Below is a small trained network, with its code and all its weights. Each question gives an input and a class and asks what happens when units are switched off, that is, made to give their printed mean instead of their output.

import numpy as np


def w(rows, s, z=0):
    codes = np.array(rows[::2]) - 128.0
    scale = np.full(codes.shape[1], s)
    scale[-1] = z or s
    return codes * scale


def norm(h):
    return h / np.sqrt((h * h).mean(-1, keepdims=True) + 1e-5)


def f(y):
    return y / 2 * (1 + np.tanh(0.7978845608 * (y + 0.044715 * y**3)))


def log_softmax(a):
    a = a - a.max(-1, keepdims=True)
    return a - np.log(np.exp(a).sum(-1, keepdims=True))


def net(x, mask):
    res = np.array(x, float).reshape(1, 8) / 4 @ E
    u = 0
    for l in range(3):
        y = f(norm(res) @ A[l][:, :-1].T + A[l][:, -1])
        res = res + np.where(mask[u : u + 4], y, B[l][:, -1]) @ B[l][:, :-1]
        u += 4
    return log_softmax(norm(res)[-1] @ U[:, :-1].T + U[:, -1])


A, B = {}, {}
E = w([
[100,187,209],'x0',
[144,133,151],'x1',
[108,150,149],'x2',
[58,168,7],'x3',
[204,167,59],'x4',
[74,101,97],'x5',
[197,66,82],'x6',
[111,1,163],'x7',
],0.0064)
A[0] = w([
[85,76,20,99],'0.n1',
[255,163,92,3],'0.n2',
[161,136,115,111],'0.n3',
[74,198,90,54],'0.n4',
],0.017,0.0045)
B[0] = w([
[111,37,41,254],'0.n1',
[253,217,156,236],'0.n2',
[140,140,110,146],'0.n3',
[67,218,164,213],'0.n4',
],0.019,0.0061)
A[1] = w([
[167,103,149,56],'1.n1',
[24,251,102,73],'1.n2',
[188,85,155,4],'1.n3',
[113,92,250,99],'1.n4',
],0.014,0.0028)
B[1] = w([
[130,168,152,138],'1.n1',
[7,209,75,254],'1.n2',
[119,202,148,150],'1.n3',
[127,39,211,210],'1.n4',
],0.015,0.0065)
A[2] = w([
[158,167,43,17],'2.n1',
[3,226,149,2],'2.n2',
[106,142,152,31],'2.n3',
[108,90,232,18],'2.n4',
],0.014,0.0015)
B[2] = w([
[70,99,201,178],'2.n1',
[47,253,66,254],'2.n2',
[107,128,121,130],'2.n3',
[78,133,209,189],'2.n4',
],0.019,0.007)
U = w([
[113,31,35,121],'0',
[252,208,129,27],'1',
[86,89,228,255],'2',
[17,251,85,84],'3',
],0.015,0.001)

Each question gives the input, the list of numbers given to net, and the class t.
The units are the neurons (one row each of A and B). Each row of codes is followed by its name. A weight is (code - 128) times the scale printed after its matrix; where a second scale follows, it is the last column's (A, B and U).
mask holds one flag per neuron, layer by layer. A switched-off neuron (its flag False) gives its mean, the last column of its row in B, instead of its output. The means were averaged over made-up inputs and are rounded, as every weight is.
A unit's drop is (log p(t) with every unit on - log p(t) with that unit switched off) / (log p(t) with every unit on - log p(t) with every unit switched off).
The circuit of an input: a set's keep is (log p(t) with only the set's units on - log p(t) with every unit switched off) / (log p(t) with every unit on - log p(t) with every unit switched off). Starting from all 12 units, units are removed one at a time, each time the one whose removal leaves the highest keep (on an exact tie, the one counted first), for as long as the keep stays at least 0.8.
circuit, biggest first: the units of the circuit, biggest drop first
k most important neurons: the k neurons with the biggest drops, biggest first
drop when u is switched off: that unit's drop, to one decimal
input [-3,7,6,6,-6,7,-3,3], class 0: circuit, biggest first	(0.n1, 1.n2, 2.n2)
input [-7,7,1,4,4,5,4,-7], class 0: circuit, biggest first	(0.n1, 2.n2)
input [1,0,-8,6,-5,-2,2,1], class 0: circuit, biggest first	(0.n1)
input [-8,4,-2,-1,-4,-1,-7,2], class 2: circuit, biggest first	(1.n2, 2.n2)
input [-7,5,5,5,-4,-5,-7,5], class 0: 3 most important neurons	(0.n1, 1.n2, 2.n2)
input [4,-1,2,0,0,3,-2,4], class 2: 2 most important neurons	(0.n4, 0.n1)
input [-5,-1,5,-7,-8,-4,-5,-8], class 2: 2 most important neurons	(0.n4, 1.n4)
input [0,-6,7,0,2,-5,-5,5], class 2: 2 most important neurons	(0.n4, 0.n1)
input [3,-4,-8,5,2,-8,2,-2], class 1: drop when 2.n2 is switched off	0.1
input [-1,8,3,-2,-2,-2,6,6], class 2: drop when 0.n1 is switched off	0.2
input [-8,3,2,1,8,0,-1,4], class 0: drop when 0.n1 is switched off	0.9
